Here is a tiny trained network, its code and every weight. The questions are about switching its units off for an input and a class, where a switched-off unit gives its printed mean instead of its output.

import numpy as np


def w(rows, s, z=0):
    codes = np.array(rows[::2]) - 128.0
    scale = np.full(codes.shape[1], s)
    scale[-1] = z or s
    return codes * scale


def f(y):
    return np.maximum(y, 0)


def log_softmax(a):
    a = a - a.max(-1, keepdims=True)
    return a - np.log(np.exp(a).sum(-1, keepdims=True))


def net(x, mask):
    res = np.array(x, float).reshape(1, 5) / 4 @ E
    y = f(res @ A[0][:, :-1].T + A[0][:, -1])
    res = res + np.where(mask, y, B[0][:, -1]) @ B[0][:, :-1]
    return log_softmax(res[-1] @ U[:, :-1].T + U[:, -1])


A, B = {}, {}
E = w([
[2,44,71,197,93],'x0',
[126,119,145,119,155],'x1',
[7,120,5,125,190],'x2',
[133,151,173,145,183],'x3',
[132,21,89,43,105],'x4',
],0.0079)
A[0] = w([
[169,120,163,102,100,3],'n0',
[251,138,87,151,194,105],'n1',
[85,209,65,155,139,98],'n2',
[77,50,92,194,48,211],'n3',
[101,130,77,142,183,90],'n4',
[145,90,220,180,108,35],'n5',
[183,128,120,103,177,206],'n6',
[89,103,121,162,124,63],'n7',
[52,108,161,149,127,95],'n8',
[167,120,191,99,71,45],'n9',
[194,166,126,32,133,109],'n10',
[80,126,54,100,89,184],'n11',
[32,95,132,174,121,84],'n12',
[98,125,139,51,191,235],'n13',
[113,150,66,93,132,135],'n14',
[50,156,128,70,124,107],'n15',
[78,194,186,173,111,140],'n16',
[172,127,205,161,51,73],'n17',
[167,160,70,109,198,142],'n18',
[50,108,128,159,141,46],'n19',
[158,147,96,179,138,122],'n20',
],0.011,0.0025)
B[0] = w([
[140,71,176,112,138,169],'n0',
[155,91,90,167,64,187],'n1',
[83,68,165,85,178,191],'n2',
[167,207,118,162,198,245],'n3',
[59,90,174,94,82,187],'n4',
[52,151,100,104,115,177],'n5',
[158,176,98,171,127,177],'n6',
[178,112,130,141,76,170],'n7',
[169,85,134,253,108,177],'n8',
[38,110,142,76,106,190],'n9',
[194,149,96,147,69,205],'n10',
[83,154,148,99,148,218],'n11',
[181,85,130,196,114,215],'n12',
[134,206,162,105,150,179],'n13',
[106,132,192,91,143,177],'n14',
[91,147,147,69,98,172],'n15',
[148,62,23,45,202,184],'n16',
[81,82,177,80,91,204],'n17',
[153,118,192,180,59,169],'n18',
[94,82,110,222,122,192],'n19',
[93,85,109,59,163,149],'n20',
],0.0066,0.011)
U = w([
[40,198,228,38,167,41],'0',
[136,254,138,112,163,234],'1',
[251,219,50,188,135,5],'2',
[145,152,65,7,230,137],'3',
],0.0065,0.0014)

Each question gives the input, the list of numbers given to net, and the class t.
The units are the neurons (one row each of A and B). Each row of codes is followed by its name. A weight is (code - 128) times the scale printed after its matrix; where a second scale follows, it is the last column's (A, B and U).
mask holds one flag per neuron, in row order. A switched-off neuron (its flag False) gives its mean, the last column of its row in B, instead of its output. The means were averaged over made-up inputs and are rounded, as every weight is.
A unit's drop is (log p(t) with every unit on - log p(t) with that unit switched off) / (log p(t) with every unit on - log p(t) with every unit switched off).
The circuit of an input: a set's keep is (log p(t) with only the set's units on - log p(t) with every unit switched off) / (log p(t) with every unit on - log p(t) with every unit switched off). Starting from the 12 units with the biggest drops (on a tie, the unit counted first), units are removed one at a time, each time the one whose removal leaves the highest keep (on an exact tie, the one counted first), for as long as the keep stays at least 0.8.
units of the circuit, in order: the units of the circuit, biggest drop first
most important unit: the unit with the biggest drop
top k neurons: the k neurons with the biggest drops, biggest first
drop when u is switched off: that unit's drop, to one decimal
input [-8,4,-2,5,2], class 2: most important unit : n10
input [-8,1,6,4,1], class 2: top 2 neurons : (n10, n1)
input [4,2,3,6,-4], class 2: units of the circuit, in order : (n8, n12)
input [-1,0,-7,-1,-4], class 0: top 2 neurons : (n17, n9)
input [3,6,1,-3,-7], class 3: top 2 neurons : (n16, n2)
input [7,-5,3,-3,-4], class 2: top 2 neurons : (n12, n8)
input [-7,-6,-8,-3,2], class 0: top 2 neurons : (n9, n17)
input [-6,-1,6,-8,4], class 0: drop when n17 is switched off : -0.2
input [5,0,1,-7,-4], class 2: drop when n3 is switched off : 0.3
input [-5,-5,2,6,-6], class 3: drop when n5 is switched off : -0.1
